Small tables with named rows and columns. After each table, cells are looked up by row and column.

kuv =
columns: fik, maru, sur
biniber: [1.6, 3.5, 6.2]
vupo: [1.5, 3.9, 6.1]
nud: [1.7, 4.0, 6.6]
fod: [1.6, 2.8, 4.2]
fuvi: [3.5, 4.1, 1.3]
fimup: [3.1, 7.5, 5.9]

What is the fik of fod in kuv? 1.6
What is the fik of vupo in kuv? 1.5
What is the maru of fuvi in kuv? 4.1
What is the maru of fimup in kuv? 7.5
What is the sur of fod in kuv? 4.2
What is the sur of nud in kuv? 6.6
What is the sur of biniber in kuv? 6.2
What is the maru of vupo in kuv? 3.9
What is the fik of nud in kuv? 1.7
What is the maru of fod in kuv? 2.8
What is the sur of fimup in kuv? 5.9
What is the fik of fuvi in kuv? 3.5
What is the sur of vupo in kuv? 6.1
What is the maru of nud in kuv? 4.0
What is the fik of fimup in kuv? 3.1
What is the maru of biniber in kuv? 3.5

pedi:
          gug  dutu  gozek  kuza
dat      0.77  7.60   6.65  3.71
vesoke   2.17  0.38   0.48  1.44
vanamik  0.43  9.73   8.25  4.43

dutu of vesoke is 0.38
gozek of dat is 6.65
kuza of dat is 3.71
gozek of vanamik is 8.25
gug of dat is 0.77
gozek of vesoke is 0.48
gug of vanamik is 0.43
kuza of vanamik is 4.43
dutu of dat is 7.60
dutu of vanamik is 9.73
gug of vesoke is 2.17
kuza of vesoke is 1.44
Row with the largest gug: vesoke

Table biraful
	buv	badot
zis	7690	9719
zef	-7956	7349
kol	7385	9538
sofido	7712	9532

kol, badot => 9538
zis, buv => 7690
zis, badot => 9719
sofido, buv => 7712
sofido, badot => 9532
zef, buv => -7956
zef, badot => 7349
kol, buv => 7385

nal:
|  | busil | leb | vibupi | vimo |
|---|---|---|---|---|
| visugig | 229 | 124 | 168 | 88 |
| kevi | 141 | 156 | 76 | 75 |
| bav | 136 | 197 | 148 | 78 |
| vub | 69 | 93 | 124 | 93 |
| nus | 123 | 99 | 200 | 61 |
| kuvosi | 45 | 155 | 63 | 124 |
| mit | 128 | 138 | 111 | 131 |
| pemuvam | 182 | 168 | 81 | 137 |
| poni | 200 | 82 | 42 | 124 |
| gube | 54 | 154 | 162 | 199 |
| nok | 208 | 99 | 130 | 131 |
| riginog | 185 | 155 | 199 | 37 |
| bikina | 97 | 136 | 102 | 195 |

What is the busil of poni in nal?
200
What is the vibupi of riginog in nal?
199
What is the vibupi of visugig in nal?
168
What is the leb of pemuvam in nal?
168
What is the vimo of kevi in nal?
75
What is the vibupi of nok in nal?
130
What is the busil of visugig in nal?
229
What is the vimo of riginog in nal?
37
What is the leb of poni in nal?
82
What is the vibupi of mit in nal?
111
What is the leb of nus in nal?
99
What is the busil of gube in nal?
54
What is the busil of nus in nal?
123
Which row has the largest busil? visugig

Table bol
cols = ranefof, fiz, mogi, fuzi, golez
silige: [28, 59, 47, 62, 25]
zap: [24, 63, 32, 20, 30]
kinefa: [49, 55, 49, 31, 51]
kabifil: [52, 34, 75, 20, 40]
tola: [53, 44, 43, 18, 32]
madana: [39, 51, 41, 36, 28]
gaz: [46, 24, 49, 58, 52]
fif: [14, 70, 37, 65, 7]

zap, fiz: 63
zap, fuzi: 20
gaz, mogi: 49
tola, fiz: 44
fif, golez: 7
fif, fiz: 70
silige, mogi: 47
kinefa, ranefof: 49
silige, golez: 25
kabifil, mogi: 75
tola, mogi: 43
madana, mogi: 41
kinefa, fiz: 55
gaz, golez: 52
kinefa, mogi: 49
kinefa, fuzi: 31

Table tabo
cols = deni, lolu, mebofeg, gutekur, bab, nagada, balu
mav: [131, 155, 150, 152, 96, 108, 166]
far: [161, 142, 189, 178, 170, 162, 98]
zum: [188, 161, 157, 181, 190, 224, 198]
nuf: [187, 153, 196, 145, 158, 179, 178]
roromov: [82, 170, 147, 129, 171, 173, 165]
riv: [139, 195, 182, 200, 66, 173, 165]
zeva: [168, 179, 119, 124, 184, 120, 185]
beb: [138, 209, 138, 140, 231, 150, 140]
bap: [184, 161, 214, 189, 191, 186, 60]
dup: [166, 219, 178, 160, 145, 116, 141]
vafev: [161, 108, 166, 166, 87, 108, 103]
kuvu: [111, 217, 171, 146, 149, 219, 135]
kad: [122, 210, 189, 108, 152, 131, 157]

What is the mebofeg of kad in tabo?
189
What is the bab of kuvu in tabo?
149
What is the balu of zeva in tabo?
185
What is the bab of nuf in tabo?
158
What is the bab of roromov in tabo?
171
What is the bab of far in tabo?
170
What is the nagada of far in tabo?
162
What is the balu of dup in tabo?
141
What is the bab of zum in tabo?
190
What is the mebofeg of roromov in tabo?
147
What is the lolu of bap in tabo?
161
What is the lolu of zum in tabo?
161
What is the gutekur of kad in tabo?
108
What is the bab of riv in tabo?
66
What is the deni of dup in tabo?
166
What is the mebofeg of bap in tabo?
214
What is the deni of far in tabo?
161
What is the balu of beb in tabo?
140
What is the deni of kad in tabo?
122
What is the mebofeg of dup in tabo?
178
Which row has the largest nagada? zum

vav:
,zumav,doki,zotutam,pilune,lili,zadede
kadal,523,529,762,592,624,725
livato,494,562,929,358,629,493
tiv,634,718,602,240,707,511
lifal,708,922,517,545,783,797
digev,718,909,681,816,864,528
sogi,486,963,602,790,849,805
zari,739,676,456,726,858,766
dononab,518,816,439,950,810,944
zafar,591,748,954,411,771,596
tofupof,528,558,640,452,476,360
rimu,863,734,402,391,712,668
zusokos,832,767,561,783,715,578

What is the zotutam of rimu in vav? 402
What is the zotutam of zafar in vav? 954
What is the pilune of kadal in vav? 592
What is the doki of tiv in vav? 718
What is the lili of zusokos in vav? 715
What is the zumav of tofupof in vav? 528
What is the lili of kadal in vav? 624
What is the pilune of zafar in vav? 411
What is the doki of tofupof in vav? 558

Table til
|  | goza | gumu | fip | repiba | kavi | sunes | tum | sar | pek |
|---|---|---|---|---|---|---|---|---|---|
| tus | 4.204 | 4.263 | 5.339 | 5.237 | 5.268 | 6.336 | 4.877 | 6.492 | 2.141 |
| zarite | 4.517 | 4.418 | 4.140 | 4.661 | 4.874 | 4.080 | 3.132 | 3.500 | 3.132 |
| vuken | 4.165 | 3.819 | 4.822 | 4.969 | 4.908 | 3.451 | 5.158 | 2.542 | 3.427 |
| lup | 5.790 | 3.743 | 2.864 | 3.920 | 5.091 | 3.519 | 5.131 | 3.780 | 5.643 |
| ditasi | 6.093 | 0.696 | 5.056 | 4.905 | 4.528 | 2.057 | 3.209 | 3.668 | 7.766 |
| doni | 2.437 | 4.637 | 3.950 | 5.780 | 4.547 | 2.592 | 3.402 | 3.954 | 1.628 |
| tegano | 4.167 | 4.299 | 4.123 | 3.855 | 4.216 | 3.962 | 4.692 | 4.568 | 3.507 |
| paf | 6.180 | 5.138 | 1.974 | 3.694 | 4.871 | 4.225 | 3.067 | 5.129 | 3.610 |
| zini | 5.730 | 2.903 | 2.070 | 3.899 | 4.532 | 5.907 | 2.977 | 3.491 | 3.254 |
| suk | 5.672 | 5.068 | 2.377 | 1.354 | 4.338 | 2.926 | 2.574 | 4.966 | 4.148 |
| furi | 3.717 | 5.404 | 4.851 | 2.420 | 3.620 | 5.394 | 3.840 | 4.540 | 5.571 |
| nez | 2.827 | 3.337 | 4.493 | 6.027 | 3.229 | 5.738 | 5.351 | 5.328 | 1.068 |
| zev | 3.896 | 3.161 | 2.998 | 3.638 | 2.123 | 4.463 | 2.760 | 2.661 | 6.798 |
| lepo | 2.770 | 5.034 | 5.901 | 4.459 | 1.574 | 3.911 | 5.602 | 2.704 | 4.103 |

ditasi, repiba -> 4.905
tegano, gumu -> 4.299
vuken, sunes -> 3.451
tus, repiba -> 5.237
lepo, goza -> 2.770
paf, sunes -> 4.225
zini, gumu -> 2.903
zev, gumu -> 3.161
paf, gumu -> 5.138
lup, gumu -> 3.743
nez, repiba -> 6.027
furi, sar -> 4.540
zarite, sar -> 3.500
zev, sar -> 2.661
zev, pek -> 6.798
ditasi, goza -> 6.093
lepo, kavi -> 1.574

